Below are the code and all the weights of a small trained network. Each question names an input and a class and asks about switching units off, where a switched-off unit gives its printed mean instead of its output.

import numpy as np


def w(rows, s, z=0):
    codes = np.array(rows[::2]) - 128.0
    scale = np.full(codes.shape[1], s)
    scale[-1] = z or s
    return codes * scale


def f(y):
    return y / 2 * (1 + np.tanh(0.7978845608 * (y + 0.044715 * y**3)))


def log_softmax(a):
    a = a - a.max(-1, keepdims=True)
    return a - np.log(np.exp(a).sum(-1, keepdims=True))


def net(x, mask):
    res = np.array(x, float).reshape(1, 6) / 4 @ E
    y = f(res @ A[0][:, :-1].T + A[0][:, -1])
    res = res + np.where(mask, y, B[0][:, -1]) @ B[0][:, :-1]
    return log_softmax(res[-1] @ U[:, :-1].T + U[:, -1])


A, B = {}, {}
E = w([
[254,122,207,86],'x0',
[128,127,129,128],'x1',
[130,2,83,70],'x2',
[156,179,50,52],'x3',
[129,127,126,129],'x4',
[203,121,32,215],'x5',
],0.005)
A[0] = w([
[146,127,119,152,162],'n0',
[123,248,156,178,16],'n1',
[151,163,65,77,35],'n2',
[133,132,130,136,45],'n3',
[125,39,89,104,24],'n4',
[143,118,113,144,152],'n5',
[213,120,160,123,28],'n6',
[145,177,69,52,46],'n7',
[219,123,161,116,8],'n8',
[117,76,161,186,34],'n9',
[202,130,180,99,11],'n10',
[132,184,141,173,37],'n11',
[188,122,83,187,55],'n12',
[178,113,84,187,44],'n13',
[119,35,111,96,19],'n14',
[34,139,63,156,2],'n15',
[135,58,104,107,31],'n16',
[116,54,196,215,38],'n17',
],0.013,0.0065)
B[0] = w([
[127,111,57,136,206],'n0',
[196,59,128,49,250],'n1',
[173,196,124,143,146],'n2',
[192,86,89,162,61],'n3',
[183,74,134,92,196],'n4',
[135,110,61,133,188],'n5',
[130,84,135,200,169],'n6',
[158,235,162,136,173],'n7',
[126,76,145,200,168],'n8',
[172,189,128,140,124],'n9',
[96,97,175,190,168],'n10',
[179,97,110,107,138],'n11',
[76,151,196,84,202],'n12',
[73,146,175,88,178],'n13',
[180,89,166,88,180],'n14',
[130,68,204,254,233],'n15',
[186,100,138,108,144],'n16',
[159,249,138,123,208],'n17',
],0.035,0.0023)
U = w([
[141,107,143,198,96],'0',
[204,105,111,88,82],'1',
[133,145,101,128,255],'2',
[173,203,110,147,96],'3',
[125,135,102,130,235],'4',
[58,140,196,71,88],'5',
[127,128,10,148,33],'6',
],0.011,0.015)

Each question gives the input, the list of numbers given to net, and the class t.
The units are the neurons (one row each of A and B). Each row of codes is followed by its name. A weight is (code - 128) times the scale printed after its matrix; where a second scale follows, it is the last column's (A, B and U).
mask holds one flag per neuron, in row order. A switched-off neuron (its flag False) gives its mean, the last column of its row in B, instead of its output. The means were averaged over made-up inputs and are rounded, as every weight is.
A unit's drop is (log p(t) with every unit on - log p(t) with that unit switched off) / (log p(t) with every unit on - log p(t) with every unit switched off).
The circuit of an input: a set's keep is (log p(t) with only the set's units on - log p(t) with every unit switched off) / (log p(t) with every unit on - log p(t) with every unit switched off). Starting from the 12 units with the biggest drops (on a tie, the unit counted first), units are removed one at a time, each time the one whose removal leaves the highest keep (on an exact tie, the one counted first), for as long as the keep stays at least 0.8.
units of the circuit, in order: the units of the circuit, biggest drop first
most important unit: the unit with the biggest drop
top k neurons: the k neurons with the biggest drops, biggest first
drop of u: that unit's drop, to one decimal
input [-1,5,8,1,6,8], class 1: top 4 neurons => n4, n16, n14, n5
input [7,5,-8,0,-7,1], class 1: top 2 neurons => n1, n15
input [4,0,-4,-8,6,6], class 3: top 2 neurons => n17, n9
input [-6,8,8,3,-4,2], class 1: top 3 neurons => n4, n14, n16
input [7,5,7,1,-5,-5], class 0: most important unit => n10
input [6,3,-3,-3,-5,4], class 0: units of the circuit, in order => n6, n8
input [-1,-2,8,-1,1,7], class 1: top 3 neurons => n4, n16, n14
input [6,3,3,-3,-5,5], class 0: top 2 neurons => n6, n8
input [7,6,2,-8,-8,5], class 3: top 3 neurons => n17, n9, n15
input [-4,-3,-4,-8,5,-7], class 3: top 2 neurons => n17, n9
input [7,5,-8,-5,-8,3], class 1: top 2 neurons => n1, n11
input [-1,5,-6,-4,-1,8], class 5: top 2 neurons => n12, n13
input [-6,-6,3,8,4,-6], class 3: top 2 neurons => n7, n2
input [-2,-4,7,5,-3,5], class 1: units of the circuit, in order => n4
input [5,-3,-1,-7,2,6], class 3: drop of n1 => 0.1
input [-8,-2,-6,-5,2,-8], class 0: drop of n2 => 0.0
input [1,-1,-4,-6,1,7], class 5: drop of n13 => 0.7
